Here is a tiny trained network, its code and every weight. The questions are about switching its units off for an input and a class, where a switched-off unit gives its printed mean instead of its output.

import numpy as np


def w(rows, s, z=0):
    codes = np.array(rows[::2]) - 128.0
    scale = np.full(codes.shape[1], s)
    scale[-1] = z or s
    return codes * scale


def f(y):
    return y / 2 * (1 + np.tanh(0.7978845608 * (y + 0.044715 * y**3)))


def log_softmax(a):
    a = a - a.max(-1, keepdims=True)
    return a - np.log(np.exp(a).sum(-1, keepdims=True))


def net(x, mask):
    res = np.array(x, float).reshape(1, 6) / 4 @ E
    y = f(res @ A[0][:, :-1].T + A[0][:, -1])
    res = res + np.where(mask, y, B[0][:, -1]) @ B[0][:, :-1]
    return log_softmax(res[-1] @ U[:, :-1].T + U[:, -1])


A, B = {}, {}
E = w([
[132,127,132,125],'x0',
[86,2,125,80],'x1',
[232,80,85,196],'x2',
[126,128,127,127],'x3',
[124,128,118,130],'x4',
[77,110,186,233],'x5',
],0.0091)
A[0] = w([
[86,119,120,177,40],'N1',
[181,127,100,176,129],'N2',
[192,113,24,74,131],'N3',
[181,106,131,145,69],'N4',
[82,4,134,63,24],'N5',
[170,129,114,31,87],'N6',
[111,115,154,167,47],'N7',
[137,137,105,113,55],'N8',
[105,73,206,177,55],'N9',
[124,132,124,146,31],'N10',
[126,220,94,165,2],'N11',
[98,108,140,190,52],'N12',
[48,196,82,117,60],'N13',
[94,165,203,70,22],'N14',
[125,111,177,163,36],'N15',
[91,51,92,117,8],'N16',
[162,144,113,70,59],'N17',
[156,109,68,168,58],'N18',
[238,84,103,168,99],'N19',
[175,107,122,148,46],'N20',
[166,211,166,143,2],'N21',
[167,130,111,63,68],'N22',
[192,200,143,144,81],'N23',
[168,108,103,156,55],'N24',
[29,161,113,111,26],'N25',
[164,99,84,167,65],'N26',
[117,104,132,208,129],'N27',
[126,218,100,142,53],'N28',
[101,162,124,87,124],'N29',
[95,114,114,130,43],'N30',
],0.012,0.01)
B[0] = w([
[150,184,197,140,127],'N1',
[89,83,156,68,213],'N2',
[41,173,158,191,255],'N3',
[115,99,174,101,140],'N4',
[237,94,131,216,233],'N5',
[82,172,188,187,196],'N6',
[158,193,190,118,127],'N7',
[144,143,204,159,109],'N8',
[121,219,167,178,189],'N9',
[194,149,226,152,104],'N10',
[238,51,145,211,155],'N11',
[126,199,169,125,152],'N12',
[119,72,150,85,162],'N13',
[128,62,201,63,155],'N14',
[160,198,211,116,126],'N15',
[254,80,136,205,148],'N16',
[131,169,217,191,144],'N17',
[143,92,201,74,149],'N18',
[83,102,171,66,252],'N19',
[134,102,179,109,130],'N20',
[202,76,144,176,153],'N21',
[142,225,209,168,155],'N22',
[151,47,111,172,200],'N23',
[162,122,176,77,138],'N24',
[148,102,238,51,162],'N25',
[143,121,180,74,157],'N26',
[46,177,129,134,221],'N27',
[161,65,137,189,170],'N28',
[73,71,152,146,170],'N29',
[173,119,190,137,109],'N30',
],0.0082,0.0063)
U = w([
[189,89,148,178,63],'0',
[120,125,133,131,250],'1',
[128,100,184,85,41],'2',
[115,177,170,161,30],'3',
[129,125,120,131,251],'4',
[126,125,122,130,228],'5',
[184,184,41,56,64],'6',
[250,195,109,41,6],'7',
],0.017,0.014)

Each question gives the input, the list of numbers given to net, and the class t.
The units are the neurons (one row each of A and B). Each row of codes is followed by its name. A weight is (code - 128) times the scale printed after its matrix; where a second scale follows, it is the last column's (A, B and U).
mask holds one flag per neuron, in row order. A switched-off neuron (its flag False) gives its mean, the last column of its row in B, instead of its output. The means were averaged over made-up inputs and are rounded, as every weight is.
A unit's drop is (log p(t) with every unit on - log p(t) with that unit switched off) / (log p(t) with every unit on - log p(t) with every unit switched off).
The circuit of an input: a set's keep is (log p(t) with only the set's units on - log p(t) with every unit switched off) / (log p(t) with every unit on - log p(t) with every unit switched off). Starting from the 12 units with the biggest drops (on a tie, the unit counted first), units are removed one at a time, each time the one whose removal leaves the highest keep (on an exact tie, the one counted first), for as long as the keep stays at least 0.8.
units of the circuit, in order: the units of the circuit, biggest drop first
top k neurons: the k neurons with the biggest drops, biggest first
drop when u is switched off: that unit's drop, to one decimal
input [2,-4,4,5,-3,-6], class 3: units of the circuit, in order -> N3
input [1,5,5,-4,6,8], class 3: units of the circuit, in order -> N9; N27
input [7,-5,-8,-2,3,8], class 2: units of the circuit, in order -> N25; N14
input [2,-7,2,-7,1,2], class 0: units of the circuit, in order -> N11; N23
input [0,3,-4,2,-4,-7], class 3: units of the circuit, in order -> N6; N22; N3
input [-6,8,0,-4,3,-4], class 0: top 2 neurons -> N5; N16
input [-1,0,5,7,-6,7], class 3: units of the circuit, in order -> N9; N27
input [-7,4,8,-2,-6,-7], class 2: units of the circuit, in order -> N19; N18
input [-3,5,7,-1,5,-6], class 2: top 3 neurons -> N19; N18; N26
input [-5,-2,6,1,-4,4], class 2: top 2 neurons -> N19; N2
input [-3,4,6,8,1,8], class 3: top 2 neurons -> N9; N27
input [0,-7,6,-5,0,-6], class 0: top 4 neurons -> N23; N11; N28; N21
input [7,7,6,-5,3,-4], class 0: top 3 neurons -> N5; N16; N27
input [2,-1,6,5,2,-8], class 3: top neuron -> N3
input [2,2,-8,7,8,2], class 2: top 2 neurons -> N25; N14
input [-3,-5,7,-6,1,-3], class 2: top 2 neurons -> N19; N2
input [7,8,4,-2,-2,1], class 0: drop when N5 is switched off -> 0.6
input [-6,-3,-3,5,6,-7], class 3: drop when N22 is switched off -> 0.2
input [7,6,6,-4,-6,8], class 3: drop when N9 is switched off -> 0.4
input [-6,2,0,-1,-2,-8], class 3: drop when N6 is switched off -> 0.1
input [8,8,0,4,6,7], class 0: units of the circuit, in order -> N5
